Below are the code and all the weights of a small trained network. Each question names an input and a class and asks about switching units off, where a switched-off unit gives its printed mean instead of its output.

import numpy as np


def w(rows, s, z=0):
    codes = np.array(rows[::2]) - 128.0
    scale = np.full(codes.shape[1], s)
    scale[-1] = z or s
    return codes * scale


def f(y):
    return np.maximum(y, 0)


def log_softmax(a):
    a = a - a.max(-1, keepdims=True)
    return a - np.log(np.exp(a).sum(-1, keepdims=True))


def net(x, mask):
    res = np.array(x, float).reshape(1, 4) / 4 @ E
    y = f(res @ A[0][:, :-1].T + A[0][:, -1])
    res = res + np.where(mask, y, B[0][:, -1]) @ B[0][:, :-1]
    return log_softmax(res[-1] @ U[:, :-1].T + U[:, -1])


A, B = {}, {}
E = w([
[108,164,72,120,128,106,86,191,4,159],'x0',
[82,115,218,36,167,45,130,124,147,139],'x1',
[202,206,141,107,98,89,119,164,114,50],'x2',
[115,139,115,124,157,132,128,128,142,116],'x3',
],0.013)
A[0] = w([
[171,170,153,105,116,103,129,136,146,82,10],'N0',
[157,113,84,179,128,188,138,123,130,132,157],'N1',
[104,141,193,72,150,63,123,132,112,146,150],'N2',
[174,110,159,150,141,141,137,126,197,122,186],'N3',
[144,128,88,160,157,125,145,163,88,108,105],'N4',
[95,142,184,60,147,52,126,134,111,131,10],'N5',
[29,42,94,160,128,177,131,111,107,193,158],'N6',
[178,136,141,127,127,128,139,111,174,125,135],'N7',
[151,114,88,182,124,186,134,117,149,127,58],'N8',
[75,41,171,114,139,114,146,121,204,157,144],'N9',
[166,182,87,122,112,145,123,126,82,106,131],'N10',
[149,174,115,150,125,134,111,142,101,115,107],'N11',
[59,140,100,112,153,102,115,162,29,156,30],'N12',
[89,79,181,114,147,105,126,92,184,160,143],'N13',
[151,161,83,166,139,123,112,149,94,143,105],'N14',
[142,153,135,107,97,125,126,137,81,108,125],'N15',
[73,145,119,118,129,120,125,145,66,132,181],'N16',
[215,117,166,156,111,164,150,97,252,81,80],'N17',
[73,80,97,150,138,162,128,120,102,172,36],'N18',
[186,100,100,179,144,167,115,124,153,158,106],'N19',
],0.013,0.011)
B[0] = w([
[67,119,123,97,75,139,141,105,161,74,160],'N0',
[143,157,140,96,123,44,124,145,167,95,215],'N1',
[93,133,143,113,73,94,133,105,183,90,229],'N2',
[85,112,147,104,88,112,145,117,148,112,209],'N3',
[123,110,136,136,144,171,120,128,102,175,170],'N4',
[181,147,82,176,201,6,111,164,173,140,196],'N5',
[120,151,125,119,117,17,121,136,211,70,255],'N6',
[137,123,124,130,53,77,121,146,143,124,175],'N7',
[99,106,168,107,59,148,139,122,131,101,185],'N8',
[126,120,143,107,110,252,131,113,17,140,242],'N9',
[145,110,126,150,152,172,109,137,91,175,196],'N10',
[141,107,129,153,145,132,126,110,124,175,170],'N11',
[95,146,151,90,21,82,134,109,213,52,196],'N12',
[117,103,116,144,95,248,138,128,82,158,229],'N13',
[133,104,139,133,174,181,159,122,89,139,183],'N14',
[116,145,102,130,203,132,131,126,139,134,167],'N15',
[181,111,123,158,183,119,136,133,106,152,200],'N16',
[155,160,102,150,213,3,105,151,172,133,238],'N17',
[176,154,117,154,199,89,121,145,118,177,176],'N18',
[99,139,116,112,120,93,126,106,149,114,186],'N19',
],0.014,0.018)
U = w([
[52,140,125,79,61,123,143,91,154,61,59],'0',
[189,172,84,157,175,89,109,169,138,129,253],'1',
[124,88,113,139,137,249,142,104,43,185,83],'2',
],0.015,0.0005)

Each question gives the input, the list of numbers given to net, and the class t.
The units are the neurons (one row each of A and B). Each row of codes is followed by its name. A weight is (code - 128) times the scale printed after its matrix; where a second scale follows, it is the last column's (A, B and U).
mask holds one flag per neuron, in row order. A switched-off neuron (its flag False) gives its mean, the last column of its row in B, instead of its output. The means were averaged over made-up inputs and are rounded, as every weight is.
A unit's drop is (log p(t) with every unit on - log p(t) with that unit switched off) / (log p(t) with every unit on - log p(t) with every unit switched off).
The circuit of an input: a set's keep is (log p(t) with only the set's units on - log p(t) with every unit switched off) / (log p(t) with every unit on - log p(t) with every unit switched off). Starting from the 12 units with the biggest drops (on a tie, the unit counted first), units are removed one at a time, each time the one whose removal leaves the highest keep (on an exact tie, the one counted first), for as long as the keep stays at least 0.8.
units of the circuit, in order: the units of the circuit, biggest drop first
most important unit: the unit with the biggest drop
k most important neurons: the k neurons with the biggest drops, biggest first
drop of u: that unit's drop, to one decimal
input [-2,7,-6,-2], class 2: units of the circuit, in order => (N9)
input [0,2,-7,2], class 2: 2 most important neurons => (N9, N13)
input [1,-2,-8,1], class 1: 2 most important neurons => (N18, N2)
input [-6,5,-1,-4], class 2: 2 most important neurons => (N9, N13)
input [-8,-2,2,1], class 1: 3 most important neurons => (N17, N12, N2)
input [-2,-8,-1,5], class 0: 2 most important neurons => (N8, N5)
input [-7,-1,2,6], class 1: 2 most important neurons => (N17, N12)
input [3,8,4,2], class 1: 4 most important neurons => (N5, N3, N16, N8)
input [1,2,1,2], class 1: 3 most important neurons => (N9, N12, N3)
input [2,6,4,-5], class 1: 3 most important neurons => (N5, N3, N8)
input [-7,0,7,7], class 1: 4 most important neurons => (N17, N12, N2, N8)
input [7,8,1,-4], class 1: 3 most important neurons => (N5, N16, N3)
input [2,-3,-8,4], class 1: 4 most important neurons => (N18, N2, N3, N0)
input [-4,2,-5,-3], class 2: most important unit => N9
input [-8,3,-7,8], class 2: drop of N13 => 0.5
input [6,0,5,3], class 2: drop of N1 => 0.1
input [6,0,4,2], class 2: drop of N1 => 0.1
input [1,0,3,-3], class 2: drop of N12 => 0.1
